Here is a tiny trained network, its code and every weight. The questions are about switching its units off for an input and a class, where a switched-off unit gives its printed mean instead of its output.

import numpy as np


def w(rows, s, z=0):
    codes = np.array(rows[::2]) - 128.0
    scale = np.full(codes.shape[1], s)
    scale[-1] = z or s
    return codes * scale


def norm(h):
    return h / np.sqrt((h * h).mean(-1, keepdims=True) + 1e-5)


def f(y):
    return y / 2 * (1 + np.tanh(0.7978845608 * (y + 0.044715 * y**3)))


def log_softmax(a):
    a = a - a.max(-1, keepdims=True)
    return a - np.log(np.exp(a).sum(-1, keepdims=True))


def net(x, mask):
    res = np.array(x, float).reshape(1, 4) / 4 @ E
    u = 0
    for l in range(2):
        y = f(norm(res) @ A[l][:, :-1].T + A[l][:, -1])
        res = res + np.where(mask[u : u + 5], y, B[l][:, -1]) @ B[l][:, :-1]
        u += 5
    return log_softmax(norm(res)[-1] @ U[:, :-1].T + U[:, -1])


A, B = {}, {}
E = w([
[58,166,194,21],'x0',
[26,158,112,159],'x1',
[192,61,2,115],'x2',
[92,3,182,199],'x3',
],0.0078)
A[0] = w([
[135,122,196,103,100],'0.n0',
[133,75,130,188,52],'0.n1',
[157,14,168,100,155],'0.n2',
[220,151,249,133,3],'0.n3',
[91,164,107,194,106],'0.n4',
],0.022,0.0057)
B[0] = w([
[99,149,165,170,187],'0.n0',
[162,109,106,163,192],'0.n1',
[145,80,198,143,254],'0.n2',
[121,252,98,178,219],'0.n3',
[85,95,71,105,184],'0.n4',
],0.033,0.0086)
A[1] = w([
[159,97,123,202,3],'1.n0',
[38,132,239,70,115],'1.n1',
[137,45,165,98,129],'1.n2',
[20,119,125,116,152],'1.n3',
[245,138,125,5,119],'1.n4',
],0.02,0.0061)
B[1] = w([
[159,62,111,184,183],'1.n0',
[40,132,224,7,254],'1.n1',
[243,148,98,143,220],'1.n2',
[147,131,19,94,253],'1.n3',
[219,215,172,57,230],'1.n4',
],0.019,0.0068)
U = w([
[121,84,5,90,159],'0',
[46,173,130,25,118],'1',
[235,58,114,207,170],'2',
[244,199,119,60,152],'3',
[97,243,104,227,167],'4',
[69,97,249,168,128],'5',
[139,139,118,125,10],'6',
[154,82,164,81,52],'7',
],0.021,0.012)

Each question gives the input, the list of numbers given to net, and the class t.
The units are the neurons (one row each of A and B). Each row of codes is followed by its name. A weight is (code - 128) times the scale printed after its matrix; where a second scale follows, it is the last column's (A, B and U).
mask holds one flag per neuron, layer by layer. A switched-off neuron (its flag False) gives its mean, the last column of its row in B, instead of its output. The means were averaged over made-up inputs and are rounded, as every weight is.
A unit's drop is (log p(t) with every unit on - log p(t) with that unit switched off) / (log p(t) with every unit on - log p(t) with every unit switched off).
The circuit of an input: a set's keep is (log p(t) with only the set's units on - log p(t) with every unit switched off) / (log p(t) with every unit on - log p(t) with every unit switched off). Starting from all 10 units, units are removed one at a time, each time the one whose removal leaves the highest keep (on an exact tie, the one counted first), for as long as the keep stays at least 0.8.
units of the circuit, in order: the units of the circuit, biggest drop first
unit that matters most: the unit with the biggest drop
top k neurons: the k neurons with the biggest drops, biggest first
k most important neurons of layer l: the k neurons of layer l with the biggest drops, biggest first
input [5,6,0,-2], class 1: unit that matters most -> 1.n1
input [6,-4,0,-5], class 4: 2 most important neurons of layer 0 -> [0.n2; 0.n4]
input [-7,-1,-2,0], class 2: top 2 neurons -> [0.n1; 1.n3]
input [-7,-6,-1,-5], class 4: units of the circuit, in order -> [0.n2; 1.n4]
input [-1,4,-1,3], class 0: top 2 neurons -> [0.n4; 0.n2]
input [-1,2,-6,8], class 2: top 3 neurons -> [0.n1; 1.n0; 1.n2]
input [-8,7,-7,8], class 2: top 2 neurons -> [0.n1; 0.n3]
input [1,-7,3,1], class 5: top 2 neurons -> [0.n2; 0.n1]
input [1,-5,-7,8], class 4: top 2 neurons -> [0.n3; 0.n1]
input [1,-8,0,6], class 5: top 2 neurons -> [0.n2; 0.n0]
input [2,5,3,-4], class 0: 2 most important neurons of layer 0 -> [0.n2; 0.n3]
input [7,-6,-5,-8], class 4: top 2 neurons -> [0.n3; 0.n2]
input [5,-1,5,7], class 2: top 2 neurons -> [1.n2; 0.n1]
input [-5,3,4,-3], class 0: units of the circuit, in order -> [0.n2; 0.n3]
input [1,8,-1,1], class 0: unit that matters most -> 0.n4
input [5,7,0,-3], class 1: top 2 neurons -> [0.n1; 1.n1]
input [4,-7,4,7], class 5: top 3 neurons -> [0.n2; 1.n3; 1.n1]
input [-3,-3,0,-1], class 2: 3 most important neurons of layer 1 -> [1.n0; 1.n1; 1.n4]
input [5,4,-3,2], class 1: 2 most important neurons of layer 1 -> [1.n1; 1.n3]
input [-5,7,3,1], class 0: 2 most important neurons of layer 0 -> [0.n4; 0.n2]
input [1,-5,3,2], class 2: top neuron -> [1.n2]
input [8,-8,0,-5], class 4: 2 most important neurons of layer 0 -> [0.n3; 0.n2]
input [3,-6,5,4], class 5: 2 most important neurons of layer 1 -> [1.n3; 1.n1]
input [5,2,-1,-7], class 1: 2 most important neurons of layer 1 -> [1.n1; 1.n2]
